Below are the code and all the weights of a small trained network. Each question names an input and a target symbol and asks about switching units off, where a switched-off unit gives its printed mean instead of its output.

import numpy as np


def w(rows, s, z=0):
    codes = np.array(rows[::2]) - 128.0
    scale = np.full(codes.shape[1], s)
    scale[-1] = z or s
    return codes * scale


def norm(h):
    return h / np.sqrt((h * h).mean(-1, keepdims=True) + 1e-5)


def f(y):
    return np.maximum(y, 0)


def softmax(a):
    e = np.exp(a - a.max(-1, keepdims=True))
    return e / e.sum(-1, keepdims=True)


def log_softmax(a):
    a = a - a.max(-1, keepdims=True)
    return a - np.log(np.exp(a).sum(-1, keepdims=True))


def net(x, mask):
    ids = ['αγδεζηθλμπστφψω'.index(c) for c in x.split()]
    T = len(ids)
    res = E[ids] + P[:T]
    r = norm(res)
    for j in range(2):
        rows = slice(2 * j, 2 * j + 2)
        q, k, v = (r @ M[0][rows].T for M in (Q, K, V))
        z = softmax(np.where(np.tri(T) > 0, q @ k.T / 2**0.5, -1e9)) @ v
        o = O[0][rows]
        res = res + np.where(mask[j], z, o[:, -1]) @ o[:, :-1]
    y = f(norm(res) @ A[0][:, :-1].T + A[0][:, -1])
    res = res + np.where(mask[2:10], y, B[0][:, -1]) @ B[0][:, :-1]
    return log_softmax(norm(res)[-1] @ U[:, :-1].T + U[:, -1])


Q, K, V, O, A, B = {}, {}, {}, {}, {}, {}
E = w([
[181,93,112,98,150],'α',
[135,119,147,145,145],'γ',
[87,105,96,108,92],'δ',
[120,172,122,71,135],'ε',
[99,164,166,149,70],'ζ',
[148,132,116,93,146],'η',
[138,146,131,90,146],'θ',
[193,97,100,137,77],'λ',
[220,131,127,102,163],'μ',
[8,82,150,53,137],'π',
[104,104,119,133,119],'σ',
[154,201,39,174,120],'τ',
[99,166,145,117,108],'φ',
[73,168,167,98,128],'ψ',
[132,74,122,148,110],'ω',
],0.018)
P = w([
[133,141,254,181,164],'0',
[137,123,206,146,122],'1',
[130,117,183,127,126],'2',
[125,115,167,116,124],'3',
[117,107,154,106,126],'4',
[116,108,142,100,129],'5',
[110,101,136,90,127],'6',
[104,99,130,83,128],'7',
[106,99,125,77,128],'8',
[101,94,121,70,128],'9',
[97,95,114,72,125],'10',
],0.0087)
Q[0] = w([
[101,162,132,40,6],'H0',
[254,100,115,211,225],'H0',
[64,208,192,207,161],'H1',
[14,209,181,120,134],'H1',
],0.0059)
K[0] = w([
[175,196,49,255,128],'H0',
[193,67,210,103,91],'H0',
[151,63,170,102,148],'H1',
[60,98,166,54,110],'H1',
],0.0076)
V[0] = w([
[59,106,172,71,96],'H0',
[152,227,109,173,65],'H0',
[153,17,145,82,34],'H1',
[133,98,3,167,97],'H1',
],0.0075)
O[0] = w([
[219,139,183,91,67,192],'H0',
[72,180,27,146,159,128],'H0',
[151,38,80,97,244,217],'H1',
[96,164,124,108,2,2],'H1',
],0.0063,0.0041)
A[0] = w([
[93,67,218,87,163,128],'N0',
[14,107,129,110,164,166],'N1',
[140,127,206,66,156,81],'N2',
[140,110,133,222,130,178],'N3',
[63,121,79,125,218,112],'N4',
[46,139,103,144,71,149],'N5',
[177,95,141,131,66,253],'N6',
[47,255,135,88,71,145],'N7',
],0.009,0.0028)
B[0] = w([
[232,117,117,105,178,254],'N0',
[138,167,131,202,127,186],'N1',
[177,50,92,140,119,229],'N2',
[166,122,154,67,83,152],'N3',
[130,182,233,126,60,180],'N4',
[240,26,163,179,159,152],'N5',
[28,227,170,148,162,214],'N6',
[197,1,41,50,182,181],'N7',
],0.0082,0.0068)
U = w([
[91,170,175,90,69,97],'α',
[200,107,182,125,175,205],'γ',
[61,63,44,203,119,57],'δ',
[56,205,56,91,202,79],'ε',
[110,116,134,217,129,20],'ζ',
[115,57,15,55,159,201],'η',
[85,218,164,106,149,51],'θ',
[138,122,87,140,11,110],'λ',
[153,223,149,114,92,1],'μ',
[8,104,155,110,157,73],'π',
[86,135,148,193,109,82],'σ',
[179,228,12,187,114,55],'τ',
[87,182,108,205,185,68],'φ',
[70,168,123,155,198,28],'ψ',
[93,112,201,158,70,35],'ω',
],0.013,0.0043)

Each question gives the input, a string of symbols that net reads in full, and the target symbol t.
The units are the heads (2 rows each of Q, K, V and O) and the neurons (one row each of A and B). Each row of codes is followed by its name. A weight is (code - 128) times the scale printed after its matrix; where a second scale follows, it is the last column's (O, A, B and U).
mask holds one flag per unit, heads first, then neurons. A switched-off unit (its flag False) gives its mean, the last column of its rows in O or B, instead of its output. The means were averaged over made-up inputs and are rounded, as every weight is.
A unit's drop is (log p(t) with every unit on - log p(t) with that unit switched off) / (log p(t) with every unit on - log p(t) with every unit switched off).
The circuit of an input: a set's keep is (log p(t) with only the set's units on - log p(t) with every unit switched off) / (log p(t) with every unit on - log p(t) with every unit switched off). Starting from all 10 units, units are removed one at a time, each time the one whose removal leaves the highest keep (on an exact tie, the one counted first), for as long as the keep stays at least 0.8.
circuit, biggest first: the units of the circuit, biggest drop first
k most important neurons: the k neurons with the biggest drops, biggest first
heads that matter: for each layer, one digit per head in row order, 1 if its drop is at least 0.15 and else 0, layers parted by /
drop of u: that unit's drop, to one decimal
input ε τ ε λ α μ φ, target φ: circuit, biggest first : H0, N1
input δ δ φ σ θ τ λ δ λ θ, target θ: circuit, biggest first : H0, N4, N0
input λ δ θ φ ε π ε θ α σ, target γ: 2 most important neurons : N7, N0
input θ π μ λ δ η λ, target η: most important neuron : N4
input η α ε θ ζ ψ τ ω, target ω: 2 most important neurons : N6, N5
input η τ ω δ θ, target θ: circuit, biggest first : H0, N4
input ψ α λ λ σ τ λ λ η α, target α: heads that matter : 01
input ω ε τ φ η ψ δ η λ φ, target φ: heads that matter : 10
input δ ψ θ ε ζ π η φ ψ, target η: 4 most important neurons : N7, N2, N4, N6
input μ λ λ π, target γ: 3 most important neurons : N0, N1, N4
input λ ω σ θ ψ ε δ, target γ: 2 most important neurons : N7, N0
input γ μ ζ τ π μ, target μ: 2 most important neurons : N6, N0
input η τ ζ δ φ μ ω π λ, target λ: 2 most important neurons : N0, N6
input ε ζ θ α ψ ε μ δ ψ, target η: 3 most important neurons : N7, N2, N6
input δ σ τ η, target η: drop of H0 : 0.0
input λ ζ δ, target γ: drop of N4 : 0.3
input μ δ φ λ τ ζ λ σ δ, target δ: drop of H0 : 0.5
input γ σ γ ζ τ μ μ ω, target ω: most important neuron : N6
